Each row has a hidden trait or not; one of two labels after the row says which. A new part has a new trait and new labels.
(in the rows, 128 means zero)
[138 132 144 118 130 113 121 136 123 133 136 127 142 116 132 126 129 105
 125 138 115 140 125 129 127 122 126 140 133 120 132 136 152 138 121 126
 139 112 142 131 128 131 128 125 131 118 127 127 119 129 137 131 120 127
 136 126 131 147 130 126 104 132 122 119 121  85 130 178 111 124 130 154
 142 123 131 109 137 126 126 120 120 130 181 126 121 138 142 129 134 122
 114 142 139 129]
M
[132 173 188 120 186  61 125 121 120  63 142 136 106  77 197 159 183 136
  90 142 158  85  91 145 108 144 115 134  74 115 182 180 166 111  94  56
 133 108 105 127 156 140 136 152 108  91 175 163 148  99  96 133 159  11
 110 142 136 112 161 126  60 164 131  70 114  81 124 168 248 126 118 131
 138  52 127 213 153 115 152 112 127 133 159 137 124 143 175 132 140 202
 119  83  90 142]
E
[157 159 111 179 140 199 131 125 161 141 128 115  43  86 162  95 135 124
 126 103 156  96 100  73 111 133 114 135 158 148 193 136 140 103 108  76
 105 122 117 133 116 116 152 120 145 120  59 153  82 123 159 126 166  61
  79 114 133 138 124 115  67 171  99 125 140 200 118  99 125 145 125  78
 127 113 131  71 150 165 147 166 116  90 103 127  94 126 126 141 138 110
 115  83  93 121]
E
[161 152 164 125 116 142 121 118 149 220 125 114 159 141 126 173 195  87
 126 114 109 143 124  89 138 122 142 145 133  85 124 152 160 119  97 134
 116 132 121 118 128 117 105 112 145  92 108 106 127 112 115 128 133 145
 155 132 129 128 108 125 166 123 134 128 107  97 132 169  73 201 134 148
 148  98 152  64 108 117  86 156 115 144 235 143 122 121 135 140 145  95
  97 141 142 136]
M
[127 115 123 111 105 109 122 148 118 149 123 135 167 140 122 139  75  99
 155 142 114 147 149 140 144 120 142 140 121 126 100 114 117 157 139 181
 151 136 169 127 130 131 112 118 123 154 161 118 139 137 133 133 114 180
 159 134 127 128 107 132 147 120 131 143 133  99 133 177  72 137 135 173
 128 125 137 132 113 118 109 123 134 138 169 126 136 144 123 124 116 101
 128 171 150 128]
E
[121 113  90 156  82 204 120 143 125 221 106 122 142 139 128 122   1  90
 175 131 123 152 165  78 147 141 152 143 148 183  85  85  85 161 147 227
 144 195 180 145 107 119 110 107 141 180 115 125  98 174 174 128 129 203
 151 127 126 120  55 129 157 122 114 184 167 206 136 132   1 155 141 161
 111 163 152  84 105 141 118 162 134 110 112 136 115 149 101 150 107  52
 148 160 139 122]
E
[160 141  79 212 126 248 127 130 158 228 116 100  12  90 156  68  30  91
 135  92 160  97 114  46 105 151 118 134 167 231 196 126 122 120 147 124
  95 197 151 146  92 113 180 105 154 153  42 160  56 145 183 126 200  60
  72 110 135 150  97 111  57 172  94 157 158 220 121  89  28 145 124  67
 115 140 155  48 150 171 144 189 107  69  93 139  89 134 114 152 139  66
 129 100 100 111]
E
[128 105 117 143  78 156 118 142 115 222 111 118 125 120 168 126   1  68
 158 136 126 141 147  72 137 142 149 130  99 186  88  99 103 167 147 220
 152 192 194 144 114 132 115 105 116 166 142 134 102 166 158 135 137 173
 161 136 130 129  83 129 127 140 110 147 169 154 132 177   6 151 132 181
 114 111 158 150 112 135 136 155 132 107 155 143 115 157 117 147 117  69
 152 194 148 124]
E
[121 117 131 113 125  94 117 126 116 134 105 119 132 121 113 151  37  95
 118 177 122 129 146 114 115 107 123 154 105 131 159 114 154 141 132 149
 147 138 138 139 145 123 134  94 139 142  68 125 103 145 136 137 113 142
 107 151 123 131 124 138 104 132 111 118 124 139 117 128 132 116 125 128
 146 109 154 151 103 118  94 128 127 130 163 139 110 154 136 124 121 124
 107 153 144 130]
M
[140 129 103 132 145 134 128 147 116 108 136 129 124 114 150  97 183 125
 144 117 117 116 111 132 135 132 131 140 129 123 130 132 133 160 135 126
 136 106 170 127 132 128 133 148 123 145 137 125 117 108 164 131 121 151
 128 116 131 127 117 128  96 136 127 131 129  88 124 167 130 140 129 159
 131 122 126 112 147 141 142 128 121 128 157 122 109 128 132 124 118 137
 118 129 121 125]
M
[159 169 162 137 176 132 123 128 149 105 138 125  46  76 183 111 168 123
 111 117 145  99  91 133 112 132 113 146 132 122 187 161 173 117  97  73
 110 110 122 129 133 130 143 138 129 107 105 150 102 110 142 127 145  37
  98 122 139 125 149 117  56 164 116 103 114 127 125 135 186 131 126 103
 144  91 131 135 157 150 142 140 115 106 138 128  99 137 146 137 144 148
 105  86  94 122]
E
